Below are the code and all the weights of a small trained network. Each question names an input and a class and asks about switching units off, where a switched-off unit gives its printed mean instead of its output.

import numpy as np


def w(rows, s, z=0):
    codes = np.array(rows[::2]) - 128.0
    scale = np.full(codes.shape[1], s)
    scale[-1] = z or s
    return codes * scale


def f(y):
    return np.maximum(y, 0)


def log_softmax(a):
    a = a - a.max(-1, keepdims=True)
    return a - np.log(np.exp(a).sum(-1, keepdims=True))


def net(x, mask):
    res = np.array(x, float).reshape(1, 8) / 4 @ E
    y = f(res @ A[0][:, :-1].T + A[0][:, -1])
    res = res + np.where(mask, y, B[0][:, -1]) @ B[0][:, :-1]
    return log_softmax(res[-1] @ U[:, :-1].T + U[:, -1])


A, B = {}, {}
E = w([
[14,166,3,165,176,225],'x0',
[49,123,250,220,220,149],'x1',
[182,139,106,161,159,124],'x2',
[197,99,94,176,162,169],'x3',
[121,166,80,159,122,142],'x4',
[157,77,81,175,163,245],'x5',
[198,98,198,116,53,2],'x6',
[137,207,88,128,121,79],'x7',
],0.0059)
A[0] = w([
[137,142,181,167,202,188,52],'neuron 0',
[159,97,208,208,193,186,178],'neuron 1',
[93,206,164,129,112,225,16],'neuron 2',
[133,88,133,222,119,169,182],'neuron 3',
[223,120,146,14,66,96,132],'neuron 4',
[128,172,69,119,111,121,253],'neuron 5',
[212,171,248,130,103,22,189],'neuron 6',
[103,107,75,98,116,206,111],'neuron 7',
[67,104,160,85,214,158,24],'neuron 8',
[99,110,214,158,220,111,225],'neuron 9',
[158,255,132,68,149,138,187],'neuron 10',
[70,185,121,167,177,142,46],'neuron 11',
],0.0073,0.0026)
B[0] = w([
[128,178,95,177,99,116,179],'neuron 0',
[176,177,149,169,90,104,213],'neuron 1',
[97,143,47,154,118,98,164],'neuron 2',
[95,243,104,134,116,163,183],'neuron 3',
[184,41,3,184,47,135,230],'neuron 4',
[167,36,120,24,144,157,199],'neuron 5',
[88,153,196,171,29,140,254],'neuron 6',
[115,126,61,79,179,125,193],'neuron 7',
[98,130,121,224,88,167,166],'neuron 8',
[79,179,186,104,50,39,210],'neuron 9',
[96,115,114,91,139,191,180],'neuron 10',
[19,103,56,170,45,85,175],'neuron 11',
],0.0069,0.0076)
U = w([
[176,22,105,2,76,170,236],'0',
[65,11,86,199,40,115,112],'1',
[64,229,252,100,142,148,233],'2',
[122,88,211,162,77,68,5],'3',
[67,32,74,35,208,152,111],'4',
],0.0052,0.0027)

Each question gives the input, the list of numbers given to net, and the class t.
The units are the neurons (one row each of A and B). Each row of codes is followed by its name. A weight is (code - 128) times the scale printed after its matrix; where a second scale follows, it is the last column's (A, B and U).
mask holds one flag per neuron, in row order. A switched-off neuron (its flag False) gives its mean, the last column of its row in B, instead of its output. The means were averaged over made-up inputs and are rounded, as every weight is.
A unit's drop is (log p(t) with every unit on - log p(t) with that unit switched off) / (log p(t) with every unit on - log p(t) with every unit switched off).
The circuit of an input: a set's keep is (log p(t) with only the set's units on - log p(t) with every unit switched off) / (log p(t) with every unit on - log p(t) with every unit switched off). Starting from all 12 units, units are removed one at a time, each time the one whose removal leaves the highest keep (on an exact tie, the one counted first), for as long as the keep stays at least 0.8.
units of the circuit, in order: the units of the circuit, biggest drop first
most important unit: the unit with the biggest drop
top k neurons: the k neurons with the biggest drops, biggest first
drop of u: that unit's drop, to one decimal
input [-7,-6,-2,6,-5,2,7,-2], class 1: units of the circuit, in order	[neuron 4; neuron 6]
input [7,8,-5,-6,5,-2,-2,5], class 1: most important unit	neuron 11
input [0,6,4,1,-3,3,0,-2], class 2: units of the circuit, in order	[neuron 4; neuron 3]
input [-2,6,-2,-4,-7,2,0,-7], class 2: units of the circuit, in order	[neuron 4; neuron 9]
input [7,8,0,7,3,3,3,0], class 2: top 3 neurons	[neuron 4; neuron 3; neuron 9]
input [4,-4,2,7,8,4,-6,-3], class 4: top 3 neurons	[neuron 7; neuron 6; neuron 4]
input [7,-5,3,3,-1,2,-4,-8], class 4: top 3 neurons	[neuron 7; neuron 6; neuron 4]
input [4,8,-2,5,5,-3,3,-8], class 2: top 3 neurons	[neuron 4; neuron 3; neuron 9]
input [-4,-7,6,-5,-2,-3,4,1], class 1: top 3 neurons	[neuron 4; neuron 6; neuron 7]
input [1,-6,-3,-4,4,-1,-6,-8], class 4: drop of neuron 7	0.2
input [-8,0,-7,-8,-7,4,5,-7], class 1: drop of neuron 11	-0.1
input [5,0,-6,5,-1,6,-3,5], class 4: drop of neuron 7	0.4
